Below are the code and all the weights of a small trained network. Each question names an input and a target symbol and asks about switching units off, where a switched-off unit gives its printed mean instead of its output.

import numpy as np


def w(rows, s, z=0):
    codes = np.array(rows[::2]) - 128.0
    scale = np.full(codes.shape[1], s)
    scale[-1] = z or s
    return codes * scale


def softmax(a):
    e = np.exp(a - a.max(-1, keepdims=True))
    return e / e.sum(-1, keepdims=True)


def log_softmax(a):
    a = a - a.max(-1, keepdims=True)
    return a - np.log(np.exp(a).sum(-1, keepdims=True))


def net(x, mask):
    ids = ['αβδεζηθλξπστφψ'.index(c) for c in x.split()]
    T = len(ids)
    res = E[ids] + P[:T]
    u = 0
    for l in range(3):
        r = res
        for j in range(2):
            rows = slice(3 * j, 3 * j + 3)
            q, k, v = (r @ M[l][rows].T for M in (Q, K, V))
            z = softmax(np.where(np.tri(T) > 0, q @ k.T / 3**0.5, -1e9)) @ v
            o = O[l][rows]
            res = res + np.where(mask[u + j], z, o[:, -1]) @ o[:, :-1]
        u += 2
    return log_softmax(res[-1] @ U[:, :-1].T + U[:, -1])


Q, K, V, O = {}, {}, {}, {}
E = w([
[134,194,117,94,138,37,171,150,35],'α',
[107,201,166,143,173,107,219,105,139],'β',
[44,69,254,62,114,149,77,199,56],'δ',
[22,84,127,144,167,74,152,69,69],'ε',
[146,85,87,35,124,148,141,212,85],'ζ',
[125,123,110,126,111,161,168,46,64],'η',
[185,157,209,162,122,158,124,100,127],'θ',
[137,118,114,195,176,43,83,153,100],'λ',
[211,129,88,148,202,132,108,102,183],'ξ',
[189,240,189,140,161,69,150,181,150],'π',
[80,47,138,177,102,139,95,40,170],'σ',
[16,74,106,149,168,158,151,113,202],'τ',
[151,132,191,167,53,54,167,75,21],'φ',
[151,63,85,118,14,214,143,188,113],'ψ',
],0.014)
P = w([
[157,188,101,53,96,134,68,40,174],'0',
[86,97,131,161,126,52,174,115,171],'1',
[57,234,113,142,172,155,124,136,51],'2',
[176,93,166,96,191,151,155,86,152],'3',
[91,77,143,202,103,54,190,180,173],'4',
[66,234,98,153,172,180,111,160,60],'5',
[204,55,179,95,203,155,172,110,121],'6',
[100,71,150,228,105,57,204,230,155],'7',
[72,255,99,162,181,174,101,153,75],'8',
[231,11,193,90,211,171,183,147,70],'9',
],0.014)
Q[0] = w([
[172,94,150,90,56,111,134,114,187],'L0H0',
[127,165,141,154,62,108,117,192,145],'L0H0',
[123,203,129,93,169,188,26,75,39],'L0H0',
[180,60,170,105,163,80,196,137,139],'L0H1',
[115,155,80,193,11,130,146,141,166],'L0H1',
[151,108,142,60,82,136,96,115,152],'L0H1',
],0.011)
K[0] = w([
[108,86,139,148,100,168,181,160,140],'L0H0',
[115,161,136,90,49,123,135,167,154],'L0H0',
[121,184,121,164,119,66,133,4,143],'L0H0',
[168,76,131,166,168,152,154,189,81],'L0H1',
[90,157,73,155,43,146,99,167,158],'L0H1',
[103,147,156,208,176,92,71,140,119],'L0H1',
],0.011)
V[0] = w([
[123,90,160,95,2,183,63,141,121],'L0H0',
[175,191,199,224,124,153,129,126,187],'L0H0',
[193,122,13,93,91,119,124,151,121],'L0H0',
[156,218,201,61,98,91,156,104,140],'L0H1',
[126,120,130,78,147,9,34,151,113],'L0H1',
[202,158,154,170,140,43,206,158,94],'L0H1',
],0.0079)
O[0] = w([
[80,167,255,141,161,180,135,105,217,2],'L0H0',
[142,84,156,95,178,8,82,63,73,129],'L0H0',
[67,128,81,201,151,241,127,74,105,201],'L0H0',
[122,182,235,153,111,124,44,199,147,188],'L0H1',
[187,98,20,206,77,55,82,204,149,161],'L0H1',
[197,211,199,226,96,73,204,136,111,171],'L0H1',
],0.0074,0.0047)
Q[1] = w([
[171,114,116,114,254,128,141,83,149],'L1H0',
[106,197,77,181,181,190,79,148,84],'L1H0',
[170,138,121,85,137,196,2,60,106],'L1H0',
[103,134,128,99,47,172,86,205,227],'L1H1',
[160,81,123,178,190,93,122,130,149],'L1H1',
[101,148,122,128,129,141,84,168,79],'L1H1',
],0.0075)
K[1] = w([
[175,119,137,89,220,139,126,87,142],'L1H0',
[125,253,84,77,120,211,31,110,136],'L1H0',
[128,193,75,113,75,84,64,36,203],'L1H0',
[142,150,129,150,98,141,103,73,156],'L1H1',
[102,106,140,193,182,68,184,147,100],'L1H1',
[67,146,95,155,49,119,81,144,131],'L1H1',
],0.0074)
V[1] = w([
[124,116,131,195,164,106,51,255,138],'L1H0',
[127,183,145,125,143,235,122,118,108],'L1H0',
[101,213,80,72,96,84,140,164,108],'L1H0',
[204,122,152,103,38,176,135,129,184],'L1H1',
[121,55,163,133,133,162,179,206,68],'L1H1',
[130,105,167,151,195,98,207,132,124],'L1H1',
],0.0064)
O[1] = w([
[144,45,144,132,126,182,43,197,145,189],'L1H0',
[156,122,126,166,190,80,125,105,126,102],'L1H0',
[64,169,148,174,123,166,77,169,1,93],'L1H0',
[110,125,102,177,169,90,100,147,95,3],'L1H1',
[163,122,96,65,16,169,108,130,149,82],'L1H1',
[125,168,160,66,45,114,162,115,154,156],'L1H1',
],0.0088,0.004)
Q[2] = w([
[142,121,207,108,202,40,100,186,156],'L2H0',
[120,66,141,97,105,16,196,101,161],'L2H0',
[208,39,206,80,164,154,165,108,119],'L2H0',
[175,165,120,95,170,38,112,164,111],'L2H1',
[161,120,136,157,169,82,192,103,81],'L2H1',
[255,41,207,76,178,194,167,100,96],'L2H1',
],0.006)
K[2] = w([
[150,106,186,145,141,107,128,153,192],'L2H0',
[112,129,122,150,51,147,250,124,153],'L2H0',
[229,73,161,36,118,172,193,134,104],'L2H0',
[123,85,123,206,88,10,153,169,188],'L2H1',
[137,160,76,104,111,114,222,76,76],'L2H1',
[208,46,193,2,113,162,190,124,94],'L2H1',
],0.0059)
V[2] = w([
[171,42,129,240,52,76,115,99,88],'L2H0',
[88,207,47,95,121,132,159,170,82],'L2H0',
[128,164,130,119,170,195,45,2,60],'L2H0',
[141,40,116,58,121,153,189,137,49],'L2H1',
[69,15,192,175,77,74,171,127,177],'L2H1',
[81,112,54,117,52,70,187,153,131],'L2H1',
],0.0074)
O[2] = w([
[134,147,100,183,145,165,86,40,79,198],'L2H0',
[135,148,95,129,166,64,209,226,21,48],'L2H0',
[119,145,90,125,2,104,162,128,147,219],'L2H0',
[110,156,96,137,120,130,105,156,133,86],'L2H1',
[74,117,160,215,96,112,115,126,92,25],'L2H1',
[33,129,106,161,148,91,63,96,159,1],'L2H1',
],0.0095,0.0063)
U = w([
[121,190,139,119,82,92,75,177,90,181],'α',
[129,206,154,125,164,88,186,140,112,115],'β',
[145,2,121,93,56,100,58,171,122,66],'δ',
[36,149,66,128,119,90,150,112,77,203],'ε',
[112,124,87,64,204,183,108,197,133,130],'ζ',
[100,185,77,92,5,158,135,82,93,101],'η',
[157,105,179,65,86,183,125,94,78,14],'θ',
[153,47,54,227,151,13,98,128,123,174],'λ',
[169,92,77,61,185,103,115,53,136,54],'ξ',
[139,154,178,152,183,144,98,179,165,152],'π',
[57,111,155,113,69,120,65,68,148,151],'σ',
[20,158,118,121,189,169,151,119,187,254],'τ',
[101,187,123,161,124,218,121,48,54,97],'φ',
[137,104,111,245,96,197,205,174,147,134],'ψ',
],0.0075,0.0059)

Each question gives the input, a string of symbols that net reads in full, and the target symbol t.
The units are the heads (3 rows each of Q, K, V and O). Each row of codes is followed by its name. A weight is (code - 128) times the scale printed after its matrix; where a second scale follows, it is the last column's (O and U).
mask holds one flag per head, layer by layer. A switched-off head (its flag False) gives its mean, the last column of its rows in O, instead of its output. The means were averaged over made-up inputs and are rounded, as every weight is.
A unit's drop is (log p(t) with every unit on - log p(t) with that unit switched off) / (log p(t) with every unit on - log p(t) with every unit switched off).
The circuit of an input: a set's keep is (log p(t) with only the set's units on - log p(t) with every unit switched off) / (log p(t) with every unit on - log p(t) with every unit switched off). Starting from all 6 units, units are removed one at a time, each time the one whose removal leaves the highest keep (on an exact tie, the one counted first), for as long as the keep stays at least 0.8.
circuit, biggest first: the units of the circuit, biggest drop first
most important unit: the unit with the biggest drop
heads that matter: for each layer, one digit per head in row order, 1 if its drop is at least 0.15 and else 0, layers parted by /
input ξ β λ λ α ξ, target η: most important unit => L1H1
input ξ η ζ, target η: circuit, biggest first => L2H0, L0H0, L1H1
input ψ σ σ ξ η η ξ ξ, target τ: heads that matter => 11 / 10 / 00
input ξ λ ζ ξ π λ ζ, target ζ: circuit, biggest first => L2H0, L2H1
input ξ ξ α θ θ ξ, target η: circuit, biggest first => L2H0, L1H1, L0H0
input ξ δ ξ ξ λ π ξ θ ψ τ, target τ: heads that matter => 01 / 10 / 11
input λ ξ λ δ ξ, target π: heads that matter => 10 / 00 / 10
input ψ σ λ ψ ζ η, target ξ: circuit, biggest first => L0H0, L1H0, L0H1
input β ε β σ τ, target ζ: circuit, biggest first => L2H0, L1H0, L0H0
input ξ λ λ, target η: circuit, biggest first => L1H1, L2H0, L0H0
input ξ ξ ξ σ θ ξ ζ ξ ε, target η: circuit, biggest first => L2H0, L1H1, L0H0
input δ ζ σ ζ θ θ, target δ: circuit, biggest first => L0H1, L0H0, L1H0
input η λ ε ε β ξ, target β: circuit, biggest first => L1H0, L2H0
input τ ξ β ζ ζ ζ ζ, target ζ: circuit, biggest first => L2H0, L0H0
input λ ξ σ, target φ: circuit, biggest first => L2H0, L0H1, L1H1, L1H0
input φ π λ, target π: circuit, biggest first => L0H1, L0H0, L1H0
input λ ξ λ ζ τ ξ ξ ξ π, target φ: heads that matter => 01 / 01 / 10
input α ξ ξ λ ξ φ ξ ξ, target λ: circuit, biggest first => L0H0
input λ λ ξ λ, target λ: heads that matter => 11 / 00 / 11
input ε ψ ψ, target ζ: heads that matter => 11 / 00 / 01
input λ λ ζ ζ φ ξ, target φ: heads that matter => 01 / 01 / 10
input θ ξ ζ λ σ ξ η ζ, target ψ: heads that matter => 11 / 00 / 00
input τ ξ ξ λ θ φ, target ε: most important unit => L0H1
input ζ β σ ξ λ ξ ξ σ λ, target λ: heads that matter => 10 / 00 / 00
input ξ ξ π ε, target ε: heads that matter => 11 / 10 / 11
input φ ξ ξ ξ ε, target θ: heads that matter => 00 / 11 / 01
